Below are the code and all the weights of a small trained network. Each question names an input and a class and asks about switching units off, where a switched-off unit gives its printed mean instead of its output.

import numpy as np


def w(rows, s, z=0):
    codes = np.array(rows[::2]) - 128.0
    scale = np.full(codes.shape[1], s)
    scale[-1] = z or s
    return codes * scale


def f(y):
    return y / 2 * (1 + np.tanh(0.7978845608 * (y + 0.044715 * y**3)))


def log_softmax(a):
    a = a - a.max(-1, keepdims=True)
    return a - np.log(np.exp(a).sum(-1, keepdims=True))


def net(x, mask):
    res = np.array(x, float).reshape(1, 6) / 4 @ E
    y = f(res @ A[0][:, :-1].T + A[0][:, -1])
    res = res + np.where(mask, y, B[0][:, -1]) @ B[0][:, :-1]
    return log_softmax(res[-1] @ U[:, :-1].T + U[:, -1])


A, B = {}, {}
E = w([
[128,128,128],'x0',
[127,129,129],'x1',
[25,253,59],'x2',
[129,129,127],'x3',
[153,209,245],'x4',
[16,71,192],'x5',
],0.0036)
A[0] = w([
[145,133,124,26],'neuron 0',
[120,133,126,51],'neuron 1',
[162,89,148,98],'neuron 2',
[119,102,88,85],'neuron 3',
[127,127,128,190],'neuron 4',
[241,189,66,77],'neuron 5',
[82,182,99,106],'neuron 6',
[158,90,148,115],'neuron 7',
[116,128,139,54],'neuron 8',
[127,127,127,32],'neuron 9',
[133,148,155,78],'neuron 10',
[132,127,131,36],'neuron 11',
[171,74,156,113],'neuron 12',
[128,127,127,3],'neuron 13',
[130,137,142,53],'neuron 14',
[128,131,133,127],'neuron 15',
[137,120,131,54],'neuron 16',
[163,88,149,95],'neuron 17',
[134,118,101,81],'neuron 18',
[169,84,151,86],'neuron 19',
[108,71,40,83],'neuron 20',
[170,79,153,103],'neuron 21',
[158,97,144,82],'neuron 22',
[155,96,145,103],'neuron 23',
[127,126,126,26],'neuron 24',
[128,131,130,21],'neuron 25',
[140,193,210,96],'neuron 26',
[129,134,137,47],'neuron 27',
[135,128,130,25],'neuron 28',
[139,116,135,97],'neuron 29',
[80,184,99,104],'neuron 30',
[84,178,101,101],'neuron 31',
[130,139,144,75],'neuron 32',
[139,190,206,97],'neuron 33',
[162,85,150,115],'neuron 34',
[9,73,192,100],'neuron 35',
[80,184,99,104],'neuron 36',
[81,182,99,102],'neuron 37',
[140,117,135,82],'neuron 38',
[109,116,123,86],'neuron 39',
[106,63,27,86],'neuron 40',
[136,122,131,53],'neuron 41',
[124,120,116,95],'neuron 42',
[130,139,144,70],'neuron 43',
[130,124,130,150],'neuron 44',
],0.011,0.0036)
B[0] = w([
[173,123,126,71],'neuron 0',
[159,112,123,80],'neuron 1',
[122,98,94,147],'neuron 2',
[146,112,163,116],'neuron 3',
[104,136,127,188],'neuron 4',
[205,248,99,224],'neuron 5',
[120,78,75,179],'neuron 6',
[113,104,97,155],'neuron 7',
[159,124,131,83],'neuron 8',
[162,118,129,71],'neuron 9',
[148,108,151,102],'neuron 10',
[162,115,125,73],'neuron 11',
[102,91,81,187],'neuron 12',
[178,112,128,61],'neuron 13',
[160,112,138,82],'neuron 14',
[127,126,130,128],'neuron 15',
[154,113,121,82],'neuron 16',
[124,96,92,147],'neuron 17',
[153,126,147,102],'neuron 18',
[126,89,87,151],'neuron 19',
[143,92,217,179],'neuron 20',
[112,91,84,171],'neuron 21',
[135,99,99,124],'neuron 22',
[123,105,101,137],'neuron 23',
[171,114,129,69],'neuron 24',
[172,114,127,67],'neuron 25',
[131,77,214,186],'neuron 26',
[159,114,134,78],'neuron 27',
[169,114,125,69],'neuron 28',
[135,117,118,110],'neuron 29',
[120,75,73,182],'neuron 30',
[125,80,79,168],'neuron 31',
[147,115,140,94],'neuron 32',
[131,80,208,180],'neuron 33',
[109,100,92,165],'neuron 34',
[213,254,98,252],'neuron 35',
[121,74,72,182],'neuron 36',
[123,75,74,178],'neuron 37',
[142,115,118,100],'neuron 38',
[154,130,138,102],'neuron 39',
[141,86,234,202],'neuron 40',
[157,113,122,81],'neuron 41',
[141,123,136,105],'neuron 42',
[150,114,140,92],'neuron 43',
[120,130,126,148],'neuron 44',
],0.044,0.0022)
U = w([
[97,23,3,84],'0',
[78,141,121,253],'1',
[229,204,100,78],'2',
[143,46,234,72],'3',
],0.0046,0.0036)

Each question gives the input, the list of numbers given to net, and the class t.
The units are the neurons (one row each of A and B). Each row of codes is followed by its name. A weight is (code - 128) times the scale printed after its matrix; where a second scale follows, it is the last column's (A, B and U).
mask holds one flag per neuron, in row order. A switched-off neuron (its flag False) gives its mean, the last column of its row in B, instead of its output. The means were averaged over made-up inputs and are rounded, as every weight is.
A unit's drop is (log p(t) with every unit on - log p(t) with that unit switched off) / (log p(t) with every unit on - log p(t) with every unit switched off).
The circuit of an input: a set's keep is (log p(t) with only the set's units on - log p(t) with every unit switched off) / (log p(t) with every unit on - log p(t) with every unit switched off). Starting from the 12 units with the biggest drops (on a tie, the unit counted first), units are removed one at a time, each time the one whose removal leaves the highest keep (on an exact tie, the one counted first), for as long as the keep stays at least 0.8.
units of the circuit, in order: the units of the circuit, biggest drop first
top k neurons: the k neurons with the biggest drops, biggest first
drop of u: that unit's drop, to one decimal
input [3,-3,5,-5,-5,-7], class 2: units of the circuit, in order => (neuron 5)
input [-5,7,-3,-3,-5,-3], class 3: units of the circuit, in order => (neuron 40; neuron 20)
input [1,1,2,0,7,-7], class 2: top 3 neurons => (neuron 5; neuron 40; neuron 20)
input [5,5,-2,-3,6,-5], class 3: top 3 neurons => (neuron 35; neuron 26; neuron 33)
input [3,-6,2,-1,6,0], class 3: units of the circuit, in order => (neuron 26; neuron 33)
input [-3,4,-1,3,-5,3], class 3: top 3 neurons => (neuron 40; neuron 5; neuron 20)
input [-2,-4,-3,6,-8,5], class 3: top 2 neurons => (neuron 40; neuron 20)
input [-6,5,-2,0,-8,-4], class 3: top 2 neurons => (neuron 40; neuron 20)
input [-6,6,1,1,8,5], class 3: top 3 neurons => (neuron 26; neuron 33; neuron 5)
input [2,4,-1,-7,8,-6], class 3: top 3 neurons => (neuron 26; neuron 33; neuron 35)
input [-5,3,5,2,5,6], class 2: top 2 neurons => (neuron 35; neuron 12)
input [1,-7,-2,3,8,-2], class 3: top 2 neurons => (neuron 26; neuron 33)
input [-1,-1,0,0,-6,-5], class 3: top 2 neurons => (neuron 40; neuron 35)
input [4,7,-2,-5,1,6], class 2: top neuron => (neuron 35)
input [4,7,2,4,8,7], class 3: top 4 neurons => (neuron 26; neuron 33; neuron 5; neuron 10)
input [-4,2,3,-3,-4,7], class 2: drop of neuron 35 => 1.0
input [7,7,-1,-4,1,5], class 2: drop of neuron 44 => 0.0
input [0,-8,0,3,-6,7], class 2: drop of neuron 26 => 0.1
input [0,8,-4,3,-2,7], class 2: drop of neuron 35 => 1.1
